Here is a tiny trained network, its code and every weight. The questions are about switching its units off for an input and a class, where a switched-off unit gives its printed mean instead of its output.

import numpy as np


def w(rows, s, z=0):
    codes = np.array(rows[::2]) - 128.0
    scale = np.full(codes.shape[1], s)
    scale[-1] = z or s
    return codes * scale


def f(y):
    return np.maximum(y, 0)


def log_softmax(a):
    a = a - a.max(-1, keepdims=True)
    return a - np.log(np.exp(a).sum(-1, keepdims=True))


def net(x, mask):
    res = np.array(x, float).reshape(1, 8) / 4 @ E
    y = f(res @ A[0][:, :-1].T + A[0][:, -1])
    res = res + np.where(mask, y, B[0][:, -1]) @ B[0][:, :-1]
    return log_softmax(res[-1] @ U[:, :-1].T + U[:, -1])


A, B = {}, {}
E = w([
[144,126,197,92,165,148,106,203,137],'x0',
[168,167,159,220,150,143,140,137,152],'x1',
[75,93,100,158,190,125,107,197,140],'x2',
[147,254,114,151,157,86,88,113,168],'x3',
[175,129,119,178,210,187,123,49,127],'x4',
[127,154,86,125,184,149,191,138,188],'x5',
[115,159,50,150,106,207,164,199,198],'x6',
[174,151,149,112,129,161,182,90,147],'x7',
],0.0061)
A[0] = w([
[154,178,132,116,167,82,106,68,140,228],'N1',
[164,149,129,161,133,176,144,127,159,234],'N2',
[95,81,117,197,204,149,60,157,108,144],'N3',
[189,146,223,113,142,136,120,151,120,151],'N4',
[171,123,232,108,110,122,125,161,99,215],'N5',
[86,176,96,150,63,43,58,154,127,87],'N6',
[128,106,62,117,144,204,208,100,164,168],'N7',
[108,101,129,144,162,141,97,159,126,45],'N8',
[163,194,124,114,187,87,96,61,146,254],'N9',
[145,100,148,116,92,120,107,72,42,168],'N10',
[87,129,117,77,115,119,116,172,136,228],'N11',
[161,172,83,185,129,193,121,103,169,185],'N12',
[155,144,133,108,96,137,155,123,143,102],'N13',
[98,122,118,76,122,132,110,161,130,179],'N14',
[81,86,123,2,124,180,100,190,125,129],'N15',
[148,94,156,111,77,119,103,49,6,195],'N16',
],0.0074,0.0017)
B[0] = w([
[208,146,168,109,115,114,62,90,102,215],'N1',
[161,179,116,157,136,166,130,120,170,201],'N2',
[138,114,160,188,198,130,70,82,91,199],'N3',
[178,172,125,165,151,178,145,83,163,188],'N4',
[176,178,138,152,139,169,119,95,152,202],'N5',
[64,118,78,80,54,85,155,213,165,200],'N6',
[113,156,75,128,109,181,204,132,213,217],'N7',
[138,110,147,142,150,114,99,107,97,150],'N8',
[254,163,187,114,121,119,39,64,100,237],'N9',
[157,58,185,56,114,64,108,78,36,218],'N10',
[131,139,131,87,92,89,100,146,122,183],'N11',
[198,218,133,167,142,174,95,104,179,226],'N12',
[140,134,135,147,144,150,136,109,132,151],'N13',
[130,130,134,80,95,79,98,145,115,168],'N14',
[136,126,140,30,63,61,102,147,106,197],'N15',
[165,79,187,57,121,75,123,81,32,254],'N16',
],0.0082,0.0061)
U = w([
[176,202,119,254,193,240,129,101,204,189],'0',
[2,41,118,229,230,88,106,139,64,26],'1',
[109,61,118,103,144,166,242,82,103,5],'2',
[171,112,208,75,112,57,68,112,24,183],'3',
[13,135,33,94,62,110,177,183,193,146],'4',
],0.0069,0.002)

Each question gives the input, the list of numbers given to net, and the class t.
The units are the neurons (one row each of A and B). Each row of codes is followed by its name. A weight is (code - 128) times the scale printed after its matrix; where a second scale follows, it is the last column's (A, B and U).
mask holds one flag per neuron, in row order. A switched-off neuron (its flag False) gives its mean, the last column of its row in B, instead of its output. The means were averaged over made-up inputs and are rounded, as every weight is.
A unit's drop is (log p(t) with every unit on - log p(t) with that unit switched off) / (log p(t) with every unit on - log p(t) with every unit switched off).
The circuit of an input: a set's keep is (log p(t) with only the set's units on - log p(t) with every unit switched off) / (log p(t) with every unit on - log p(t) with every unit switched off). Starting from the 12 units with the biggest drops (on a tie, the unit counted first), units are removed one at a time, each time the one whose removal leaves the highest keep (on an exact tie, the one counted first), for as long as the keep stays at least 0.8.
circuit, biggest first: the units of the circuit, biggest drop first
unit that matters most: the unit with the biggest drop
k most important neurons: the k neurons with the biggest drops, biggest first
drop when u is switched off: that unit's drop, to one decimal
input [7,4,-6,8,5,2,-5,-1], class 0: unit that matters most	N4
input [-8,-3,-7,-1,4,3,3,-3], class 0: circuit, biggest first	N12, N7
input [-2,-6,1,7,1,-8,7,-1], class 4: circuit, biggest first	N6, N16
input [5,3,4,-2,-2,-7,3,7], class 0: circuit, biggest first	N16, N10
input [-5,-7,8,-6,7,2,-3,-8], class 1: 2 most important neurons	N9, N3
input [8,1,3,-4,0,-2,2,7], class 0: circuit, biggest first	N16, N10
input [7,-2,-8,3,-5,4,-1,-7], class 4: 4 most important neurons	N16, N10, N6, N9
input [-8,0,-7,4,-4,-5,5,-5], class 4: 2 most important neurons	N6, N9
input [0,7,-6,-7,-7,4,0,5], class 0: drop when N2 is switched off	0.0
input [8,1,4,0,3,-2,0,4], class 0: drop when N10 is switched off	0.1
input [4,5,6,0,1,7,-4,-1], class 0: drop when N16 is switched off	0.2
input [6,-3,-3,-6,-5,0,4,7], class 4: drop when N9 is switched off	0.3
